What each symbol does to the objects:
from | v t m j d
jh | mb rr qg gl bs
sq | sd sl bq zg gz
tn | fz zg bt nf sd
nf | gz qs th sl ng
hh | fg fp tl rh ds
zq | tp cf ht dl nj
ht | lz tp cm hj jf
bd | hl mf sl zj zz
qq | ft ms zd hs mj
jt | lm zj zg zd hl
hl | jt pm tq qd bd
qn | pj bq ff bt rh
jz | rn nq bl ff tl
mb | cc lf sb qc jh
bq | dq sd pj fz zm
bt | fp fz hh th dq
dt | dl bs sm mb cf
ff | pn pj rr hh hz
gz | sq pp zm tq nf
bm | th nf hc sq fz
hc | rh th nq bq fp
mj | qq rj qd dp cm
rh | qn zm hz dq hc
sb | nj cc bc cf qg
dp | hs bc tc ht ms
fp | hc bm fg zm bt
bc | jf nj hs tp cq
fg | nq hc jz qn hh
bl | bs rn dt rr qc
cf | dt bl tp jh mg
sm | hj dl rj sb tp
zj | qd mj lm ft pm
mf | pm jl hl mj tc
gs | qs zd nf bd lm
tp | sm dt lz qg zq
jl | cm ht pm rj hs
cm | mj lz zj ms jl
zd | zz ft qs mf qd
ms | dp cq ft jf rj
fz | bm ng fp gz tn
zz | bd tc pp pm zd
hz | ff qn mp ds nq
zg | ng lm fz qs tq
lf | gl cj cc jz rr
tq | zg jt tn gs sl
pp | sl bd sq jt qs
tc | mf hs bd cm ft
qg | sb mb cq mg dl
bs | jh mp dl lf bl
sl | tq hl sd lm pp
cq | bc sb dp zq hj
mg | cf qc zq bs cc
lm | gs qd ng zz jt
ng | nf gs bm pp zg
hj | cq qg ms nj sm
hs | jl jf mf lz dp
lz | rj sm mj cq ht
tl | jz fg qc hz cj
zm | bq sq qn tn th
dq | bt tn ds bm bq
jf | ht zq jl sm bc
gl | qc tl mg rn lf
sd | tn tq dq ng sq
nq | hz rh rn pj fg
pj | ds dq pn fp qn
nj | zq mg jf dt sb
rj | ms hj qq bc lz
pn | cj ds lf fg ff
cj | tl hh gl nq pn
pm | zj cm jt qq mf
rn | mp hz bs pn jz
ds | hh bt cj hc pj
mp | rr ff jh cj rn
qs | pp zz gz hl gs
qd | zd qq gs tc zj
dl | qg jh hj cc dt
rr | lf pn mb tl mp
cc | mg gl nj bl mb
ft | tc dp zz jl qq
th | zm gz rh sd bm
qc | bl jz cf mp gl

The rows follow the links: the fewer symbols apart two objects are, the more alike their rows tend to be.

Each row is also shifted at random along 6 hidden directions that mean nothing.

Some objects, each with a row of numbers:
ds: [ -25    4   52  115   31   18  -62  -62  -60   19  -53  -36  -89   33   16  107   52   99 -117   61   54  -14   65   44  -95   24    2   37  -47  -10   -7  -45   56   41  -14 -105  -99]
zq: [ -54  -57  -28  -17   13   98   -4    3   10   78    7   96   10  -70    9  -22  -93   19   18 -125 -119   51   -3   -8   23  -20  -36  -83  -15   45    2   90 -150  -29  -12    5   20]
th: [ 109   46  -28   43   23  -86   55  -26  -25   53  -25   31  -10   77   -1   42 -284   49  -46  135  128  -65   29    3  -42  -47  -58   76    2   40  -34  -84  144   18   55  -23  -44]
gs: [ -35   50    8  -77  -26 -124  -77   37   55   33   41  -51    6   42  -13  -77   92  -29   80   81   83  -56  -47  -21   74    4   -3   53   69  -53   33  -41  106   -8  -88   91   68]
gl: [ 110  -24  -78   93  -31  117   68  -45  -22  -80  -48    9   62  -37    6   91 -104  -15  -97  -65  -67   33   48  -33  -94  -18   18  -42  -71   -7  -14   45  -79   34   76 -109  -86]
rr: [  11  -20  124  105    2  107  -68  -70  -11   42  -65  -17  -21  -37   73  100  144    0 -117  -59  -53   -3   68   55  -74  -38   -6  -34  -53   46  101   53  -58  -81 -126 -100  -82]
mb: [  61  -16  -20   69  -32  126  -40  -40   23   50  -44   52   71  -68  -27   58  179 -115  -71 -115 -102   28   38  -35  -48   14    6  -68  -44    6   24   82 -111 -107 -106  -75  -44]
tp: [-189  -48  -47  -26   -3   96  -29   19   14   21   18   65   16  -72  -58  -31   70  -36   31 -127 -123   73  -19  -35   26   46    6  -75  -10  -42  -40   74 -144    2  -19   10   27]
bm: [  40   73  112   37    3  -90   57  -24    2   33  -29    6   30   65  -35   34  -20 -132  -45  121  123  -66   20   36  -28  -51  -32   80   13   23   11  -80  159 -112  -65  -10  -28]
cc: [ 199  -39   11   54  -25  127   50  -31    7   19  -34   85   50  -60   -6   51 -165  -28  -61 -107 -102   35   31    4  -50  -72  -38  -67  -51    1    4   87 -121  -36  -13  -68  -50]
bd: [ -70    8 -154  -97  -22 -115  103   63   16 -110   53  -74   27   43   97  -86   24  160  109   64   59  -48  -50    6   79   19   75   25   48  101  -31  -31   56   13  204  103   87]
qs: [ -76   70 -109  -72  -53 -121  -60   46   53  -30   44  -58   66   43  -95  -73  202 -121   78   83   83  -38  -51  -93   55   80   40   60   62 -111  -36  -60  119   13  -48   80   68]
mp: [  95  -15 -161  110   -5   99  -39  -63  -26   18  -61    1   44  -22   32   98   95   19 -114  -44  -44    9   67  -72  -93   59   27  -39  -61   60    8   28  -53   -3   22 -111  -82]
ft: [-204  -23   -2 -123   37  -54 -104   64   17    7   74  -51  -76   -1   38 -116 -138   78  132   -6  -12   27  -69  -37  102   13  -29   -1   59  -61   58   -2  -21  181   -9  117   92]
bs: [  -1  -43  -18   81   -6  120  -64  -52   -3   69  -44   29  -14  -48   68   72   -3   97  -83  -87  -86   10   53   12  -55  -24  -22  -63  -54   41   47   83 -111  -20  -48  -85  -65]
tq: [ -53   58   69  -52  -45 -126   27   28   41  -31   24  -56   13   57   -7  -43  167   -7   50  102  105  -79  -32   56   48  -24   35   71   50   -9   -9  -53  131 -101  -27   67   49]
jf: [ -61  -63  -94  -80    2   50   48   55  -11  -60   60   57  -29  -51  -66  -69  -73  102   90 -101 -103   84  -55   -4   49   56   28  -59    0  -65 -127   52 -135   96  141   48   61]
gz: [ 103   64  148  -18  -24 -118  -30    4   33   58    9    2  -23   62  -69  -17  -33  -56   15  124  125  -72  -16   50   17  -61  -49   90   42  -95    1  -64  157  -56 -127   38    9]
dq: [-223   44   51   70    3  -53    7  -32  -40  -48  -33  -51  -39   60  -48   71   98    3  -73  112  107  -32   35   36  -71   33   30   76  -19  -51  -53  -86  129   10   11  -62  -62]
zg: [  96   46  -11  -45  -38 -131   88   30   25  -38   23  -20   21   70   -7  -36  -78   58   48  121  115  -77  -26   39   32  -46    8   73   38   -5  -50  -60  132  -38   71   54   35]
pp: [ -30   37   -1  -65  -42 -128   18   39   35  -35   38  -56   -9   57   12  -61  103   92   73  101   98  -74  -35   45   62  -11   37   64   49  -12  -30  -43  110  -38   30   81   61]
ng: [ 100   69  -35  -35  -45 -125   -4   24   35   11   23  -11   34   63  -95  -32   27  -59   40  118  117  -65  -27  -27   24   11   -4   81   47  -89  -60  -73  146  -23  -35   48   32]
dt: [-196  -38   40   29  -48  123   97   -7   10 -102  -19   19   61  -75   -6   33  187  -45  -32 -129 -120   48   13   53  -31  -13   65  -75  -49   15  -28   92 -139 -111   36  -51  -19]
hh: [  52   38 -171  123   56   24  -20  -75  -44   80  -79    4   80   28   54  101   52 -125 -130   37   43  -19   81 -122  -93   76   -7    4  -34  171   58  -53   60  -40   -2  -99  -83]
bq: [ 223   73  -50   67   15  -68   79  -37  -19   43  -45   42   80   64  -54   62   17 -160  -77  113  115  -52   38  -41  -58   23  -12   63   -3   79  -43  -92  152 -120    3  -48  -45]
qd: [ 223   32 -128 -100    3  -98  -25   54   46   58   43   -7   63   18   31 -106  134  -55  104   28   32  -34  -51  -72  107   57   13    7   73   99   29  -24   46  -65   -5  119  109]
zj: [ 170   13  162 -121  -17  -82  138   74   28 -155   64  -45   13   10   -9 -100 -159  -78  120   22   24    7  -80   62   87  -94    5   27   51  -66   17  -16   34   33   57  110   81]

In each set, the symbols that take the first to the second take the third to the fourth, perhaps in another order. Give the fourth.
Answer with the object's name.
A [-205  -29   75   91  -54  119   -1  -39  -28 -163  -35  -71  -21  -40  -46   95   99   16  -95  -62  -63   53   36   36 -103    3   61  -19  -79 -164  -27   43  -72   89   11 -119  -98]
B [-200  -18  235   79  -41  133  -57  -42    7  -64  -40  -36   -8  -66  -39   76   75 -146  -87  -96  -88   51   31   41  -75  -67  -11  -35  -58 -159   83   73  -87   10 -173  -95  -82]
C [  11   62  -88  -23  -13 -126   81   13   21   14    4   -3   71   71   25  -23 -143  -25   21  126  120  -87   -9  -32   23  -37  -20   66   42   82   -1  -71  147  -48   56   48   23]
D sd

A [   0   28   78  115   73   -9  -46  -76  -43  130  -78   -4  -28   39  109   97   56  -22 -125   68   72  -57   81   27  -71  -17  -42   28  -23  183  111  -48   85 -111  -93  -77  -78]
B [ -28   -5 -164  120   10   68  -17  -62  -54  -36  -60  -41   10    6   32  109  122   66 -120    1   -2    6   70  -56 -106   85   55  -11  -66   49  -23  -11   -7   45   82 -120  -96]
C [  40   28   34  111   39    9  -76  -66  -48   65  -58  -15  -44   34  -11  101   58  -27 -117   61   61  -17   67   -7  -92   34  -19   39  -34    7   18  -52   75    7  -75  -96  -93]
D cj

A [-310   -1   12 -118   19  -60 -138   65   26  -19   75  -77  -49   -6  -17 -119  -21  -47  130   -1   -8   38  -78  -76   99   42  -12    8   69 -129   69  -13   -4  184  -73  114   94]
B [ -12  -35  -92   -4   11  105    6   -4   23  101  -11  109   90  -72   -1  -12  -38 -127    0 -133 -125   49    4  -82   17    5  -38  -94  -11   90   28   82 -140  -81  -43   -1   19]
C [ -72   60   -2   26    6  -99   70  -13   -6   14  -20   -4   34   72    9   26 -110  -41  -29  129  128  -72   17    5  -21  -39  -24   75   17   61    0  -83  153  -49   26   -4  -19]
D qd

A [ -30    4  213  104    5   70   77  -55  -48 -138  -58  -59   -8   -3    5  112 -199 -115 -121    4    6   27   49   49 -113  -99  -18   21  -66  -79   69  -13   16   77  -13 -117 -119]
B [-213   25   95   95   35  -24   75  -49  -58  -63  -53  -55  -36   51   57   95  -41   29  -99   91   88  -32   56   68  -84  -33   15   56  -35   63   24  -67  100   -4   56  -81  -83]
C [ 138  -19   42 -109   60   -1  -51   49   25  111   50   71    1  -42    0 -110 -143 -133  105  -73  -63   50  -59  -52  104  -14  -80  -49   56   36   76   27  -70   13  -91  106   93]
D sm

A [ -25    4   82  114   15   53  126  -57  -60 -128  -68  -54   22    7   71  117   -7  -40 -125   13   16    3   66   53 -106  -43   39    8  -66   81   39  -21   19  -28   80 -112 -103]
B [-151  -53   83  104   24  106 -108  -71  -21   91  -62  -26  -87  -31  172   93   29  204 -109  -55  -57  -19   78   80  -60  -59  -24  -45  -55  110  127   72  -85  -30  -75  -92  -79]
C [ -78  -37   38 -110   49  -20   89   58    6  -25   44    7    4  -32  110  -98   20    8  113  -61  -59   27  -52   46  112  -19   17  -50   42  175   58   30  -74  -67   80  112  105]
D zj

A [ -18  -29  -32  -87   18   31  -87   46   20   64   52   59  -10  -58  -88  -91  226  -78   96 -100  -92   73  -53  -41   81  103   13  -57   34  -44  -45   41 -103  -19  -71   76   89]
B [-166  -46  -66  -69   17   62   22   43    5  -11   38   60   23  -64  -46  -64  -57  -55   73 -112 -110   86  -44  -53   51   41   -2  -69    9  -21  -38   54 -129   49   42   46   57]
C [-311  -56  -27  -79   50   35  -58   36    5   73   38   31  -38  -54   68  -80   67   57   85 -103 -101   50  -35   -9   89   40   -5  -74   27   98   45   57 -127    1   -4   77   80]
D cq

A [-164  -51  307  -67   -9   75   48   39   14  -73   36   33  -55  -79  -66  -51   20  -87   65 -127 -118   87  -52  130   49  -79   -8  -50   -2 -115    1   80 -131  -37  -78   41   40]
B [  63   -1  -11 -122   11  -69   32   70   19  -63   69  -30    7    5    8 -111 -229  -24  124   12    8   17  -74  -40   92  -25  -21    9   58  -43   28  -14    9  129   62  115   88]
C [ -41  -15  -46  116   -5   84  -85  -61  -42  -21  -51  -45  -32  -10   -8  106  128   57 -112  -18  -19   20   61  -23 -105   64   35   -6  -64  -61  -10    7  -29   77  -12 -120  -99]
D dt

A [-135  -22  -16 -110   28  -26    8   62   13  -29   54  -18    1  -28   40 -106  217  -16  119  -58  -53   37  -60    4  107   62   52  -40   46   80   14   17  -60  -38   38  108  108]
B [-149  -47  254  -88   18   42   21   49   13  -28   43   25  -63  -67  -15  -78   65  -43   88 -107  -99   69  -56  116   78  -53   -7  -50   20  -34   25   63 -116  -48  -67   71   67]
C [ 163   41   47   12  -14 -107   24   -2   -3   31    3   16  -54   79  -62   16 -150  106  -12  142  133  -71    4   65  -17  -43  -31   93   15  -72  -88  -75  148    6   17    2  -19]
D zg

A [-175   16  -73  -95  -31 -113   60   61   21 -122   56  -98   -3   44   61  -83   71  130  105   66   62  -43  -53   22   77   14   74   40   46   20  -19  -34   63   36  135   99   82]
B [  43   27  -23  -99   -2 -110   56   52   43  -27   42  -44   51   33   75  -91  -91  -32   99   55   57  -48  -50  -21   90  -46   -6   28   65   80   69  -30   68  -13   39  112   88]
C [ -42  -51 -132  -98   47    1 -100   51    3   94   63   48  -62  -33    7 -104    3  125  112  -68  -71   51  -51  -50   96   89  -12  -51   39   22  -32   33 -101   84   30   92   93]
D rj

A [  -7  -20   11 -124   11  -42   55   75    8  -92   70  -26  -17  -17    5 -107   31   21  128  -30  -31   38  -73   20   98   25   37  -15   43   -5  -25    3  -41   44   90  107   99]
B [ -85  -11  166 -124   34  -59   67   65   21  -65   52  -47  -14  -10   90 -107 -144  -53  122  -13  -13   14  -68   51  109  -89  -25   -4   57   49  115    6  -14   21   10  119   94]
C [-230   50   35   51   -3  -69   41  -20  -32  -68  -17  -46  -21   66  -60   52  -80  -14  -52  123  117  -33   18   14  -62   -1    3   86   -9  -82  -52  -92  142   63   40  -42  -57]
D dq

A [ 104   23   -7   42  -14  -86   17  -15  -37    4   -6    6  -96   82  -67   47  -77  221  -35  142  126  -57   21   82  -51   12    6   93  -10  -77 -150  -80  133   43   90  -35  -50]
B [  25   39   88  109   50    0  -62  -69  -40   91  -68   -7  -24   34   10   94   55  -98 -119   65   72  -28   68   -2  -84    6  -37   46  -24   50   66  -60   93  -47 -116  -86  -85]
C [ -32   12   27  121   11   76  -73  -68  -25   12  -72  -45   12  -16   25  108  297  -87 -125  -22  -14    5   70  -13  -94   53   37  -14  -51   40   61    3   -5  -71  -97 -112  -86]
D qc

A [  42  -47  -73   13  -21  113   35   -6   13   29  -12   91   53  -69  -20   10   61   -6  -13 -129 -120   45   10   -8   -6   12   13  -85  -30   39  -47   90 -145  -89   22  -29   -3]
B [ -40  -18  -16  100   15  108   92  -63  -10    0  -80    5  108  -41  173   92   -1  -80 -116  -76  -68  -13   74   -7  -64  -70   -1  -69  -55  247  148   63  -76 -147   13  -89  -68]
C [ 191  -60 -150  -48  -43   85  200   49  -17 -149   43  105   50  -57 -129  -29 -198   57   55 -108 -116   97  -38   -8    2   27   46  -66  -36  -87 -217   60 -148   73  251    1   21]
D mb

A [ -67   22 -165  126   18   59  -12  -67  -43  -19  -75  -45   80    2   37  111  249 -102 -127   -3    4    4   75  -98 -102  107   61  -14  -51  113   24  -21   12  -41   27 -116  -84]
B [ 228   58   85   71   20  -58  111  -41  -29    9  -47   32   27   59  -34   72 -145 -115  -83  112  112  -47   41   30  -66  -59  -38   72  -12   43  -18  -81  143  -78    4  -54  -65]
C [ -53   67   96    1  -12 -107   24   -3   16   16   -2  -12   14   69  -44    2 -165 -103   -5  130  126  -65   -5    4   -6  -70  -54   86   29  -58   14  -79  160   -6  -65   15  -13]
D jt

A [ 208   18   36 -113  -11  -91  -23   64   40  -14   65  -22  -11   15  -38 -106  -80  -38  116   35   33   -6  -70  -17   88  -16  -22   30   62  -86    9  -21   43   63  -30  111   84]
B [  70  -28  -45 -113   57  -28   -4   55   12   56   53   37    4  -26   53 -111 -125  -19  117  -50  -48   33  -57  -44  107    5  -38  -44   54   93   52   16  -56   30   22  113  101]
C [ 144  -26  -59   91  -27  119   11  -48  -12  -18  -50   28   43  -43    0   85  -47   -1  -92  -75  -72   26   50  -27  -84  -12   -1  -50  -62  -15   -5   57  -89    8   10 -101  -78]
D pn

A [  60  -30  -18   70  -28  124   37  -40    2  -14  -42   40   65  -56    5   65  -90  -60  -78  -99  -91   34   40  -24  -63  -46  -14  -64  -56    3   27   73 -110  -20   -9  -86  -60]
B [ -81  -43  -77  110   21  102 -165  -74  -23  124  -59  -12  -66  -23  119   92   87  197 -108  -48  -47  -12   79  -10  -72   27  -13  -48  -53   85   74   52  -75   16  -61 -100  -79]
C [ -12  -15  -75 -116   50  -55   65   64   12  -12   51   -2   42   -9  107 -111 -157  -29  120  -19  -20   11  -58  -52  108  -15  -14  -28   56  148   80   -3  -24   26   92  121  104]
D ms

